Below is a small trained network, with its code and all its weights. Each question gives an input and a class and asks what happens when units are switched off, that is, made to give their printed mean instead of their output.

import numpy as np


def w(rows, s, z=0):
    codes = np.array(rows[::2]) - 128.0
    scale = np.full(codes.shape[1], s)
    scale[-1] = z or s
    return codes * scale


def norm(h):
    return h / np.sqrt((h * h).mean(-1, keepdims=True) + 1e-5)


def f(y):
    return np.maximum(y, 0)


def log_softmax(a):
    a = a - a.max(-1, keepdims=True)
    return a - np.log(np.exp(a).sum(-1, keepdims=True))


def net(x, mask):
    res = np.array(x, float).reshape(1, 7) / 4 @ E
    u = 0
    for l in range(4):
        y = f(norm(res) @ A[l][:, :-1].T + A[l][:, -1])
        res = res + np.where(mask[u : u + 3], y, B[l][:, -1]) @ B[l][:, :-1]
        u += 3
    return log_softmax(norm(res)[-1] @ U[:, :-1].T + U[:, -1])


A, B = {}, {}
E = w([
[154,57,70,167,101,100,152,74,114],'x0',
[135,101,118,174,133,41,156,128,171],'x1',
[168,189,83,122,109,92,45,144,191],'x2',
[47,116,139,110,7,222,218,131,119],'x3',
[125,130,195,119,175,150,117,115,113],'x4',
[127,161,95,254,104,194,142,148,77],'x5',
[123,88,74,76,152,106,118,237,73],'x6',
],0.0078)
A[0] = w([
[215,132,100,153,92,154,115,211,147,125],'0.n1',
[98,61,255,219,134,63,109,86,59,60],'0.n2',
[150,202,80,197,146,90,77,139,64,5],'0.n3',
],0.006,0.0033)
B[0] = w([
[163,114,203,132,157,182,161,143,91,211],'0.n1',
[162,139,165,80,177,169,226,187,126,252],'0.n2',
[200,254,125,225,176,45,122,231,20,203],'0.n3',
],0.0086,0.0028)
A[1] = w([
[103,104,2,171,177,94,176,122,214,63],'1.n1',
[197,89,58,202,92,27,188,137,244,4],'1.n2',
[90,17,64,160,13,197,187,172,61,3],'1.n3',
],0.0053,0.0038)
B[1] = w([
[149,170,143,111,36,109,136,92,100,162],'1.n1',
[186,151,168,149,93,64,252,215,214,189],'1.n2',
[141,150,61,110,108,95,110,79,51,252],'1.n3',
],0.012,0.0037)
A[2] = w([
[111,169,210,52,244,53,113,44,133,89],'2.n1',
[87,156,158,61,140,138,21,254,117,37],'2.n2',
[21,226,141,207,27,226,131,57,135,3],'2.n3',
],0.006,0.0027)
B[2] = w([
[117,35,117,126,174,107,126,80,163,254],'2.n1',
[70,180,29,157,69,189,80,182,201,217],'2.n2',
[248,130,200,62,108,179,66,78,168,242],'2.n3',
],0.012,0.0042)
A[3] = w([
[183,162,255,100,80,170,94,109,140,2],'3.n1',
[95,145,80,100,81,128,143,94,12,95],'3.n2',
[185,210,134,209,229,60,38,151,87,76],'3.n3',
],0.0071,0.0039)
B[3] = w([
[180,240,152,91,120,154,131,103,82,224],'3.n1',
[54,36,7,111,144,161,137,86,63,212],'3.n2',
[46,174,174,242,113,105,109,194,35,255],'3.n3',
],0.011,0.0048)
U = w([
[185,176,207,85,75,205,116,79,130,199],'0',
[91,52,203,136,203,163,177,97,112,80],'1',
[161,131,153,141,73,61,195,160,176,101],'2',
[29,155,73,71,123,169,69,206,183,7],'3',
[83,70,51,115,73,164,159,82,18,188],'4',
[112,60,142,108,177,52,41,57,188,25],'5',
[95,172,132,252,162,122,95,189,73,223],'6',
],0.016,0.0021)

Each question gives the input, the list of numbers given to net, and the class t.
The units are the neurons (one row each of A and B). Each row of codes is followed by its name. A weight is (code - 128) times the scale printed after its matrix; where a second scale follows, it is the last column's (A, B and U).
mask holds one flag per neuron, layer by layer. A switched-off neuron (its flag False) gives its mean, the last column of its row in B, instead of its output. The means were averaged over made-up inputs and are rounded, as every weight is.
A unit's drop is (log p(t) with every unit on - log p(t) with that unit switched off) / (log p(t) with every unit on - log p(t) with every unit switched off).
The circuit of an input: a set's keep is (log p(t) with only the set's units on - log p(t) with every unit switched off) / (log p(t) with every unit on - log p(t) with every unit switched off). Starting from all 12 units, units are removed one at a time, each time the one whose removal leaves the highest keep (on an exact tie, the one counted first), for as long as the keep stays at least 0.8.
units of the circuit, in order: the units of the circuit, biggest drop first
top k neurons: the k neurons with the biggest drops, biggest first
top k neurons in layer l: the k neurons of layer l with the biggest drops, biggest first
drop when u is switched off: that unit's drop, to one decimal
input [0,-8,0,-7,-3,-3,-1], class 6: top neuron => (3.n3)
input [-6,3,-6,-1,-1,2,0], class 1: top 2 neurons => (2.n3, 3.n3)
input [5,0,-1,-2,-1,-4,4], class 2: units of the circuit, in order => (1.n2, 3.n2)
input [3,-4,3,-2,-2,0,7], class 6: top 3 neurons => (0.n3, 3.n3, 0.n1)
input [-3,-2,-6,5,6,0,1], class 0: units of the circuit, in order => (2.n3, 3.n1)
input [-2,2,3,0,-7,-3,-6], class 2: top 2 neurons => (1.n2, 2.n3)
input [-1,-6,-6,-5,-5,-2,4], class 3: units of the circuit, in order => (2.n2, 1.n3)
input [-2,6,-3,-2,0,0,-7], class 1: units of the circuit, in order => (0.n2, 2.n1)
input [6,-6,-2,7,-4,-4,-6], class 0: top 2 neurons => (2.n3, 3.n1)
input [2,-7,3,1,3,-7,-6], class 5: top 2 neurons in layer 2 => (2.n1, 2.n3)
input [2,-4,-7,7,1,0,-4], class 0: top 2 neurons in layer 3 => (3.n1, 3.n3)
input [8,8,3,2,-5,8,-7], class 2: drop when 1.n2 is switched off => 0.7
input [6,5,4,4,5,-1,3], class 2: drop when 1.n1 is switched off => 0.0
input [4,-5,-1,-3,4,-5,-8], class 5: drop when 3.n3 is switched off => 0.1
input [7,-7,-8,1,-1,3,-8], class 0: units of the circuit, in order => (2.n3)
